Below are the code and all the weights of a small trained network. Each question names an input and a target symbol and asks about switching units off, where a switched-off unit gives its printed mean instead of its output.

import numpy as np


def w(rows, s, z=0):
    codes = np.array(rows[::2]) - 128.0
    scale = np.full(codes.shape[1], s)
    scale[-1] = z or s
    return codes * scale


def norm(h):
    return h / np.sqrt((h * h).mean(-1, keepdims=True) + 1e-5)


def f(y):
    return np.maximum(y, 0)


def softmax(a):
    e = np.exp(a - a.max(-1, keepdims=True))
    return e / e.sum(-1, keepdims=True)


def log_softmax(a):
    a = a - a.max(-1, keepdims=True)
    return a - np.log(np.exp(a).sum(-1, keepdims=True))


def net(x, mask):
    ids = ['ΘΣΦΨδεμξπτω'.index(c) for c in x.split()]
    T = len(ids)
    res = E[ids] + P[:T]
    u = 0
    for l in range(3):
        q, k, v = (norm(res) @ M[l].T for M in (Q, K, V))
        z = softmax(np.where(np.tri(T) > 0, q @ k.T / 3**0.5, -1e9)) @ v
        res = res + np.where(mask[u], z, O[l][:, -1]) @ O[l][:, :-1]
        u += 1
        y = f(norm(res) @ A[l][:, :-1].T + A[l][:, -1])
        res = res + np.where(mask[u : u + 16], y, B[l][:, -1]) @ B[l][:, :-1]
        u += 16
    return log_softmax(norm(res)[-1] @ U[:, :-1].T + U[:, -1])


Q, K, V, O, A, B = {}, {}, {}, {}, {}, {}
E = w([
[176,193,175,204],'Θ',
[148,116,124,141],'Σ',
[123,166,32,4],'Φ',
[76,85,138,148],'Ψ',
[169,171,100,101],'δ',
[114,5,99,166],'ε',
[118,193,131,127],'μ',
[21,133,104,121],'ξ',
[130,26,114,74],'π',
[180,90,169,158],'τ',
[159,103,157,170],'ω',
],0.011)
P = w([
[139,3,122,155],'0',
[140,32,127,146],'1',
[138,47,129,153],'2',
[142,65,132,153],'3',
[131,74,136,147],'4',
[127,85,133,148],'5',
[128,100,126,150],'6',
[118,117,131,136],'7',
[102,128,135,141],'8',
[99,139,133,138],'9',
[121,141,124,151],'10',
],0.0038)
Q[0] = w([
[47,199,253,195],'L0H1',
[182,174,168,155],'L0H1',
[127,144,164,82],'L0H1',
],0.0068)
K[0] = w([
[16,207,2,144],'L0H1',
[115,120,87,199],'L0H1',
[189,138,162,162],'L0H1',
],0.0072)
V[0] = w([
[116,97,181,19],'L0H1',
[146,83,104,144],'L0H1',
[36,254,91,104],'L0H1',
],0.0037)
O[0] = w([
[71,135,55,98,142],'L0H1',
[80,86,148,134,173],'L0H1',
[201,252,162,115,3],'L0H1',
],0.003,0.0045)
A[0] = w([
[100,115,173,118,48],'L0N1',
[138,161,113,91,106],'L0N2',
[211,95,74,143,183],'L0N3',
[171,194,153,98,164],'L0N4',
[154,154,161,92,100],'L0N5',
[136,174,142,123,114],'L0N6',
[138,88,180,70,34],'L0N7',
[166,105,240,101,98],'L0N8',
[143,131,159,148,102],'L0N9',
[135,64,209,174,137],'L0N10',
[134,54,24,134,116],'L0N11',
[129,77,145,1,25],'L0N12',
[116,41,186,218,88],'L0N13',
[107,191,162,113,28],'L0N14',
[111,158,127,121,85],'L0N15',
[199,152,41,26,8],'L0N16',
],0.0056,0.0018)
B[0] = w([
[87,113,159,123,130],'L0N1',
[102,102,124,111,139],'L0N2',
[107,89,162,140,199],'L0N3',
[103,111,198,79,148],'L0N4',
[119,122,140,122,132],'L0N5',
[122,122,168,99,138],'L0N6',
[173,135,116,136,151],'L0N7',
[166,113,84,161,149],'L0N8',
[171,136,139,132,141],'L0N9',
[175,74,163,154,224],'L0N10',
[42,93,131,97,255],'L0N11',
[195,162,56,97,188],'L0N12',
[143,65,150,119,252],'L0N13',
[143,122,159,82,134],'L0N14',
[134,130,138,110,131],'L0N15',
[58,5,64,110,160],'L0N16',
],0.011,0.005)
Q[1] = w([
[182,249,85,165],'L1H1',
[99,68,147,114],'L1H1',
[115,198,69,181],'L1H1',
],0.016)
K[1] = w([
[132,3,86,166],'L1H1',
[125,184,150,116],'L1H1',
[97,78,140,191],'L1H1',
],0.016)
V[1] = w([
[101,139,92,199],'L1H1',
[90,255,146,204],'L1H1',
[157,145,183,51],'L1H1',
],0.0075)
O[1] = w([
[172,100,111,78,83],'L1H1',
[87,142,125,2,1],'L1H1',
[60,166,148,147,158],'L1H1',
],0.0069,0.0064)
A[1] = w([
[66,97,36,114,128],'L1N1',
[122,158,248,184,147],'L1N2',
[81,219,151,127,118],'L1N3',
[146,155,115,161,120],'L1N4',
[162,159,117,160,67],'L1N5',
[148,135,120,79,102],'L1N6',
[129,120,135,120,102],'L1N7',
[160,160,27,122,114],'L1N8',
[88,234,157,249,87],'L1N9',
[111,126,131,87,117],'L1N10',
[52,180,42,204,3],'L1N11',
[79,163,69,158,131],'L1N12',
[155,164,172,227,109],'L1N13',
[209,186,100,144,156],'L1N14',
[140,93,179,110,95],'L1N15',
[254,93,106,88,69],'L1N16',
],0.0066,0.0012)
B[1] = w([
[186,177,222,196,253],'L1N1',
[96,56,67,34,211],'L1N2',
[65,118,145,72,140],'L1N3',
[131,155,135,114,137],'L1N4',
[148,159,136,113,138],'L1N5',
[182,140,139,128,133],'L1N6',
[129,131,128,132,137],'L1N7',
[152,130,64,109,140],'L1N8',
[66,217,134,85,163],'L1N9',
[163,109,132,125,149],'L1N10',
[173,141,244,115,142],'L1N11',
[103,116,177,85,144],'L1N12',
[199,50,152,2,193],'L1N13',
[150,147,161,61,140],'L1N14',
[154,117,115,173,203],'L1N15',
[50,191,156,191,184],'L1N16',
],0.011,0.0037)
Q[2] = w([
[182,218,128,123],'L2H1',
[161,77,63,154],'L2H1',
[109,254,25,196],'L2H1',
],0.016)
K[2] = w([
[109,47,172,116],'L2H1',
[157,175,73,106],'L2H1',
[162,36,109,250],'L2H1',
],0.016)
V[2] = w([
[48,117,71,128],'L2H1',
[92,146,251,176],'L2H1',
[163,128,151,111],'L2H1',
],0.017)
O[2] = w([
[69,93,91,154,3],'L2H1',
[82,153,248,166,199],'L2H1',
[148,163,166,95,254],'L2H1',
],0.016,0.0025)
A[2] = w([
[204,164,156,224,108],'L2N1',
[141,209,219,105,91],'L2N2',
[83,153,195,123,225],'L2N3',
[205,64,161,69,125],'L2N4',
[190,110,150,25,154],'L2N5',
[41,90,106,202,254],'L2N6',
[163,114,71,127,65],'L2N7',
[28,129,125,27,219],'L2N8',
[254,148,142,90,110],'L2N9',
[79,127,84,43,149],'L2N10',
[167,126,89,138,80],'L2N11',
[178,113,50,131,30],'L2N12',
[139,160,122,140,18],'L2N13',
[179,142,31,160,158],'L2N14',
[88,151,201,135,137],'L2N15',
[167,100,46,110,73],'L2N16',
],0.0096,0.00099)
B[2] = w([
[174,164,117,251,188],'L2N1',
[162,182,187,43,215],'L2N2',
[71,107,72,93,204],'L2N3',
[85,177,84,34,254],'L2N4',
[158,219,109,186,221],'L2N5',
[140,237,104,60,240],'L2N6',
[126,131,57,149,156],'L2N7',
[43,81,123,237,170],'L2N8',
[225,168,70,30,222],'L2N9',
[108,45,118,179,158],'L2N10',
[105,134,98,130,146],'L2N11',
[132,138,27,125,165],'L2N12',
[129,134,120,129,128],'L2N13',
[140,91,25,102,167],'L2N14',
[109,105,66,114,205],'L2N15',
[140,161,44,173,171],'L2N16',
],0.016,0.0063)
U = w([
[159,101,11,138,47],'Θ',
[177,198,130,60,216],'Σ',
[109,134,133,135,59],'Φ',
[172,96,145,147,135],'Ψ',
[176,83,155,138,141],'δ',
[139,189,125,227,201],'ε',
[114,49,155,176,254],'μ',
[112,162,239,140,172],'ξ',
[55,199,107,130,23],'π',
[120,75,140,71,61],'τ',
[106,101,135,88,72],'ω',
],0.011,0.0022)

Each question gives the input, a string of symbols that net reads in full, and the target symbol t.
The units are the heads (3 rows each of Q, K, V and O) and the neurons (one row each of A and B). Each row of codes is followed by its name. A weight is (code - 128) times the scale printed after its matrix; where a second scale follows, it is the last column's (O, A, B and U).
mask holds one flag per unit, layer by layer, with each layer's heads first. A switched-off unit (its flag False) gives its mean, the last column of its rows in O or B, instead of its output. The means were averaged over made-up inputs and are rounded, as every weight is.
A unit's drop is (log p(t) with every unit on - log p(t) with that unit switched off) / (log p(t) with every unit on - log p(t) with every unit switched off).
most important unit: the unit with the biggest drop
top k neurons: the k neurons with the biggest drops, biggest first
k most important neurons of layer l: the k neurons of layer l with the biggest drops, biggest first
drop of u: that unit's drop, to one decimal
input Σ ω π π τ π π Θ μ π Σ, target π: most important unit	L1H1
input π π ε ε Ψ Σ Φ, target Θ: 2 most important neurons of layer 0	(L0N16; L0N12)
input δ Ψ ε Σ π Φ τ δ Ψ, target Θ: top 3 neurons	(L0N16; L0N12; L1N8)
input Θ Φ π π Ψ ω, target Θ: top 4 neurons	(L0N16; L0N12; L0N10; L1N8)
input Ψ π π Σ, target τ: top 4 neurons	(L1N1; L2N5; L2N9; L2N2)
input ε π δ, target π: top 4 neurons	(L2N6; L0N16; L0N11; L2N9)
input δ ε δ, target π: 2 most important neurons of layer 0	(L0N16; L0N13)
input δ Θ ξ π, target ξ: top 2 neurons	(L0N10; L0N13)
input π ω π π ε μ τ π π ε π, target π: top 4 neurons	(L0N4; L2N6; L1N2; L1N1)
input π ξ ε ε Θ Θ Θ Φ π Σ, target Θ: 4 most important neurons of layer 0	(L0N12; L0N10; L0N13; L0N16)
input μ π π Θ, target π: 2 most important neurons of layer 0	(L0N12; L0N4)
input π Θ δ π Φ ε Σ, target Θ: top 4 neurons	(L0N16; L0N12; L1N8; L0N10)
input π π π π ε ε π Φ δ, target Θ: top 2 neurons	(L0N16; L1N8)
input Σ ε Φ ξ π π Σ π π, target ξ: top neuron	(L0N16)
input τ Φ Σ π ξ Φ δ, target Θ: top 2 neurons	(L0N12; L1N8)
input Σ δ ε π τ π, target ε: top 2 neurons	(L1N2; L2N9)
input ε Θ Σ Ψ Φ ξ δ π Σ ω, target ξ: top 2 neurons	(L0N16; L0N13)
input ξ π π μ ε π Φ Σ, target π: 2 most important neurons of layer 0	(L0N16; L0N4)
input π π ω Θ ε, target Σ: 3 most important neurons of layer 1	(L1N13; L1N2; L1N1)
input Θ Σ Φ π ε τ, target Θ: top 2 neurons	(L0N16; L0N12)
input π ε ε, target μ: 2 most important neurons of layer 2	(L2N9; L2N5)
input ξ Φ Ψ Σ Φ ε ξ δ ε ω, target ξ: most important unit	L0N16
input ε π π ε π ω ε, target μ: top 4 neurons	(L2N9; L2N5; L2N2; L0N12)
input ε Θ ε, target Σ: top 2 neurons	(L1N13; L0N11)
input ε π π Φ ε μ ξ π ε π Φ, target π: 3 most important neurons of layer 1	(L1N1; L1N13; L1N2)
input Σ π Σ τ Φ π ω Φ Ψ π ξ, target ξ: drop of L2H1	0.3
input Σ π δ ε ε π π π ξ, target ξ: drop of L2H1	0.4
input ω π π δ ξ Ψ π ε, target ξ: drop of L2H1	0.6
input ε Ψ ξ ε Σ, target ξ: most important unit	L2H1
input ξ ω Θ π π ξ ε, target ξ: drop of L0N13	0.1
